Below is a small trained network, with its code and all its weights. Each question gives an input and a class and asks what happens when units are switched off, that is, made to give their printed mean instead of their output.

import numpy as np


def w(rows, s, z=0):
    codes = np.array(rows[::2]) - 128.0
    scale = np.full(codes.shape[1], s)
    scale[-1] = z or s
    return codes * scale


def norm(h):
    return h / np.sqrt((h * h).mean(-1, keepdims=True) + 1e-5)


def f(y):
    return np.maximum(y, 0)


def log_softmax(a):
    a = a - a.max(-1, keepdims=True)
    return a - np.log(np.exp(a).sum(-1, keepdims=True))


def net(x, mask):
    res = np.array(x, float).reshape(1, 3) / 4 @ E
    u = 0
    for l in range(2):
        y = f(norm(res) @ A[l][:, :-1].T + A[l][:, -1])
        res = res + np.where(mask[u : u + 8], y, B[l][:, -1]) @ B[l][:, :-1]
        u += 8
    return log_softmax(norm(res)[-1] @ U[:, :-1].T + U[:, -1])


A, B = {}, {}
E = w([
[194,22,153,180,26,139],'x0',
[159,174,105,81,161,227],'x1',
[195,59,2,166,247,42],'x2',
],0.0091)
A[0] = w([
[64,171,168,97,71,140,53],'L0N0',
[78,159,99,128,228,64,42],'L0N1',
[74,157,138,110,155,95,192],'L0N2',
[213,83,70,143,159,137,33],'L0N3',
[91,102,159,149,56,75,9],'L0N4',
[74,150,133,130,143,106,251],'L0N5',
[114,115,175,160,1,117,206],'L0N6',
[123,100,176,124,22,112,183],'L0N7',
],0.017,0.0031)
B[0] = w([
[169,102,189,178,157,161,223],'L0N0',
[2,90,88,128,144,96,242],'L0N1',
[111,201,114,138,143,136,202],'L0N2',
[205,117,110,149,172,146,230],'L0N3',
[145,125,123,126,18,119,187],'L0N4',
[146,180,136,129,158,96,195],'L0N5',
[105,94,135,90,78,95,253],'L0N6',
[114,113,120,145,56,101,233],'L0N7',
],0.029,0.012)
A[1] = w([
[100,142,133,58,182,39,125],'L1N0',
[113,125,202,177,193,45,153],'L1N1',
[144,237,29,88,140,110,254],'L1N2',
[185,253,206,196,143,182,12],'L1N3',
[210,64,60,129,145,140,108],'L1N4',
[252,136,97,135,161,106,77],'L1N5',
[108,46,102,115,190,187,19],'L1N6',
[101,139,127,36,31,163,196],'L1N7',
],0.017,0.0025)
B[1] = w([
[104,163,205,214,100,110,220],'L1N0',
[87,111,94,108,149,235,228],'L1N1',
[177,169,104,157,107,21,223],'L1N2',
[86,171,122,58,102,254,218],'L1N3',
[117,121,193,20,190,130,255],'L1N4',
[133,86,140,26,161,117,238],'L1N5',
[187,198,149,110,56,105,200],'L1N6',
[123,72,170,158,50,105,243],'L1N7',
],0.021,0.0087)
U = w([
[18,176,79,191,199,70,185],'0',
[79,194,150,101,135,253,124],'1',
[166,106,73,184,156,147,2],'2',
[190,132,95,186,158,134,33],'3',
[140,70,162,143,17,84,223],'4',
[202,77,127,27,201,70,191],'5',
[168,181,87,155,140,97,40],'6',
],0.015,0.0074)

Each question gives the input, the list of numbers given to net, and the class t.
The units are the neurons (one row each of A and B). Each row of codes is followed by its name. A weight is (code - 128) times the scale printed after its matrix; where a second scale follows, it is the last column's (A, B and U).
mask holds one flag per neuron, layer by layer. A switched-off neuron (its flag False) gives its mean, the last column of its row in B, instead of its output. The means were averaged over made-up inputs and are rounded, as every weight is.
A unit's drop is (log p(t) with every unit on - log p(t) with that unit switched off) / (log p(t) with every unit on - log p(t) with every unit switched off).
The circuit of an input: a set's keep is (log p(t) with only the set's units on - log p(t) with every unit switched off) / (log p(t) with every unit on - log p(t) with every unit switched off). Starting from the 12 units with the biggest drops (on a tie, the unit counted first), units are removed one at a time, each time the one whose removal leaves the highest keep (on an exact tie, the one counted first), for as long as the keep stays at least 0.8.
units of the circuit, in order: the units of the circuit, biggest drop first
k most important neurons: the k neurons with the biggest drops, biggest first
k most important neurons of layer l: the k neurons of layer l with the biggest drops, biggest first
drop when u is switched off: that unit's drop, to one decimal
input [0,8,0], class 5: units of the circuit, in order	[L0N1; L1N5]
input [-5,7,7], class 0: units of the circuit, in order	[L0N1]
input [-2,2,-6], class 1: units of the circuit, in order	[L0N0; L1N3]
input [1,7,-4], class 1: 3 most important neurons	[L0N0; L0N1; L0N4]
input [-8,5,-2], class 0: 2 most important neurons	[L0N1; L1N2]
input [1,8,-5], class 1: 2 most important neurons	[L0N0; L0N1]
input [1,5,-2], class 1: units of the circuit, in order	[L0N1; L1N3]
input [-5,-5,-3], class 1: 2 most important neurons	[L0N0; L1N3]
input [0,-8,4], class 0: 2 most important neurons of layer 0	[L0N6; L0N7]
input [-1,7,3], class 5: drop when L0N3 is switched off	0.3
input [-3,-5,8], class 0: drop when L0N1 is switched off	0.8
